Below is a small trained network, with its code and all its weights. Each question gives an input and a target symbol and asks what happens when units are switched off, that is, made to give their printed mean instead of their output.

import numpy as np


def w(rows, s, z=0):
    codes = np.array(rows[::2]) - 128.0
    scale = np.full(codes.shape[1], s)
    scale[-1] = z or s
    return codes * scale


def norm(h):
    return h / np.sqrt((h * h).mean(-1, keepdims=True) + 1e-5)


def f(y):
    return y / 2 * (1 + np.tanh(0.7978845608 * (y + 0.044715 * y**3)))


def softmax(a):
    e = np.exp(a - a.max(-1, keepdims=True))
    return e / e.sum(-1, keepdims=True)


def log_softmax(a):
    a = a - a.max(-1, keepdims=True)
    return a - np.log(np.exp(a).sum(-1, keepdims=True))


def net(x, mask):
    ids = ['βγεηθλμξστφψω'.index(c) for c in x.split()]
    T = len(ids)
    res = E[ids] + P[:T]
    u = 0
    for l in range(2):
        r = norm(res)
        for j in range(2):
            rows = slice(2 * j, 2 * j + 2)
            q, k, v = (r @ M[l][rows].T for M in (Q, K, V))
            z = softmax(np.where(np.tri(T) > 0, q @ k.T / 2**0.5, -1e9)) @ v
            o = O[l][rows]
            res = res + np.where(mask[u + j], z, o[:, -1]) @ o[:, :-1]
        u += 2
        y = f(norm(res) @ A[l][:, :-1].T + A[l][:, -1])
        res = res + np.where(mask[u : u + 8], y, B[l][:, -1]) @ B[l][:, :-1]
        u += 8
    return log_softmax(norm(res)[-1] @ U[:, :-1].T + U[:, -1])


Q, K, V, O, A, B = {}, {}, {}, {}, {}, {}
E = w([
[128,107,250,196],'β',
[127,50,213,148],'γ',
[116,122,76,215],'ε',
[226,176,181,122],'η',
[133,174,201,199],'θ',
[149,106,156,85],'λ',
[131,87,147,125],'μ',
[161,85,150,97],'ξ',
[125,128,106,153],'σ',
[98,101,123,113],'τ',
[195,243,169,134],'φ',
[149,110,154,134],'ψ',
[161,109,138,155],'ω',
],0.017)
P = w([
[67,151,193,100],'0',
[177,2,78,151],'1',
[157,30,109,121],'2',
[219,88,168,93],'3',
[156,5,112,131],'4',
[146,17,122,121],'5',
],0.0066)
Q[0] = w([
[246,42,157,173],'L0H0',
[50,182,150,158],'L0H0',
[115,248,106,73],'L0H1',
[100,70,96,70],'L0H1',
],0.016)
K[0] = w([
[48,160,231,89],'L0H0',
[172,83,123,192],'L0H0',
[251,77,88,110],'L0H1',
[68,138,106,77],'L0H1',
],0.019)
V[0] = w([
[184,37,136,188],'L0H0',
[2,145,96,252],'L0H0',
[134,86,138,79],'L0H1',
[79,139,218,18],'L0H1',
],0.0097)
O[0] = w([
[223,155,138,157,167],'L0H0',
[105,150,213,81,150],'L0H0',
[94,104,119,162,150],'L0H1',
[80,1,110,122,255],'L0H1',
],0.0087,0.007)
A[0] = w([
[140,227,159,195,240],'L0N0',
[145,117,73,154,141],'L0N1',
[163,74,140,144,132],'L0N2',
[157,210,128,74,54],'L0N3',
[67,115,142,118,62],'L0N4',
[166,117,59,68,68],'L0N5',
[91,154,142,251,43],'L0N6',
[51,91,81,72,6],'L0N7',
],0.015,0.0015)
B[0] = w([
[58,114,92,4,180],'L0N0',
[143,158,87,161,157],'L0N1',
[227,113,182,96,254],'L0N2',
[175,163,109,68,148],'L0N3',
[183,156,154,104,156],'L0N4',
[81,127,37,103,137],'L0N5',
[16,156,77,195,144],'L0N6',
[104,148,106,8,186],'L0N7',
],0.015,0.0082)
Q[1] = w([
[85,140,120,180],'L1H0',
[106,146,111,179],'L1H0',
[72,130,230,89],'L1H1',
[165,246,21,121],'L1H1',
],0.013)
K[1] = w([
[128,170,78,176],'L1H0',
[147,153,64,161],'L1H0',
[61,190,165,121],'L1H1',
[185,131,9,173],'L1H1',
],0.013)
V[1] = w([
[201,183,243,149],'L1H0',
[206,254,124,60],'L1H0',
[226,113,121,144],'L1H1',
[123,249,142,130],'L1H1',
],0.015)
O[1] = w([
[219,247,196,62,203],'L1H0',
[88,237,56,15,124],'L1H0',
[151,194,80,160,172],'L1H1',
[77,178,170,34,1],'L1H1',
],0.011,0.0083)
A[1] = w([
[99,61,235,163,49],'L1N0',
[197,185,96,198,142],'L1N1',
[47,96,132,95,65],'L1N2',
[116,147,117,166,96],'L1N3',
[29,203,239,124,221],'L1N4',
[75,214,188,98,63],'L1N5',
[6,182,138,133,111],'L1N6',
[107,136,194,249,250],'L1N7',
],0.013,0.0016)
B[1] = w([
[175,184,204,65,205],'L1N0',
[109,161,33,94,253],'L1N1',
[212,93,135,109,175],'L1N2',
[113,135,115,152,111],'L1N3',
[41,108,114,253,191],'L1N4',
[90,138,174,244,186],'L1N5',
[181,2,129,189,160],'L1N6',
[43,172,153,157,182],'L1N7',
],0.017,0.0052)
U = w([
[202,144,222,150,143],'β',
[239,175,125,176,188],'γ',
[18,207,51,24,136],'ε',
[81,169,41,170,254],'η',
[109,96,161,108,114],'θ',
[31,16,132,182,87],'λ',
[164,124,113,154,105],'μ',
[30,115,52,220,133],'ξ',
[54,229,201,233,122],'σ',
[140,8,175,35,57],'τ',
[90,67,65,39,194],'φ',
[158,67,81,141,89],'ψ',
[168,255,59,125,122],'ω',
],0.0062,0.0033)

Each question gives the input, a string of symbols that net reads in full, and the target symbol t.
The units are the heads (2 rows each of Q, K, V and O) and the neurons (one row each of A and B). Each row of codes is followed by its name. A weight is (code - 128) times the scale printed after its matrix; where a second scale follows, it is the last column's (O, A, B and U).
mask holds one flag per unit, layer by layer, with each layer's heads first. A switched-off unit (its flag False) gives its mean, the last column of its rows in O or B, instead of its output. The means were averaged over made-up inputs and are rounded, as every weight is.
A unit's drop is (log p(t) with every unit on - log p(t) with that unit switched off) / (log p(t) with every unit on - log p(t) with every unit switched off).
The circuit of an input: a set's keep is (log p(t) with only the set's units on - log p(t) with every unit switched off) / (log p(t) with every unit on - log p(t) with every unit switched off). Starting from the 12 units with the biggest drops (on a tie, the unit counted first), units are removed one at a time, each time the one whose removal leaves the highest keep (on an exact tie, the one counted first), for as long as the keep stays at least 0.8.
circuit, biggest first: the units of the circuit, biggest drop first
top k neurons: the k neurons with the biggest drops, biggest first
which heads matter: for each layer, one digit per head in row order, 1 if its drop is at least 0.15 and else 0, layers parted by /
drop of u: that unit's drop, to one decimal
input ε τ φ, target ε: which heads matter => 01 / 00
input ε μ β γ ψ, target ε: circuit, biggest first => [L0H1; L0N0]
input σ ε θ λ λ, target σ: which heads matter => 11 / 00
input ε ψ ε β ε η, target ε: circuit, biggest first => [L0H1; L1H0; L0N0]
input σ σ σ, target σ: circuit, biggest first => [L0H0; L1N5; L0N2]
input ε τ ξ γ γ τ, target ε: circuit, biggest first => [L0H1; L0N0]
input ε τ ψ, target ε: which heads matter => 01 / 10
input σ λ β γ, target σ: circuit, biggest first => [L0H0; L1N4; L0H1; L0N2]
input ε λ σ σ σ, target ε: circuit, biggest first => [L0H1; L0N0]
input ε σ ω σ ξ, target ε: which heads matter => 01 / 10
input σ γ θ ψ, target σ: top neuron => [L1N4]
input σ σ ε θ β ξ, target σ: top 2 neurons => [L1N4; L1N5]
input ε ω θ φ, target ε: top 2 neurons => [L0N0; L0N2]
input τ φ ψ ε β σ, target τ: top neuron => [L0N7]
input ε ψ τ ω, target ε: top 2 neurons => [L0N0; L0N2]
input σ τ μ γ, target σ: drop of L1H0 => 0.1
input σ σ φ τ, target σ: drop of L0H0 => 1.0
input σ η σ τ ψ, target σ: drop of L0H0 => 0.9
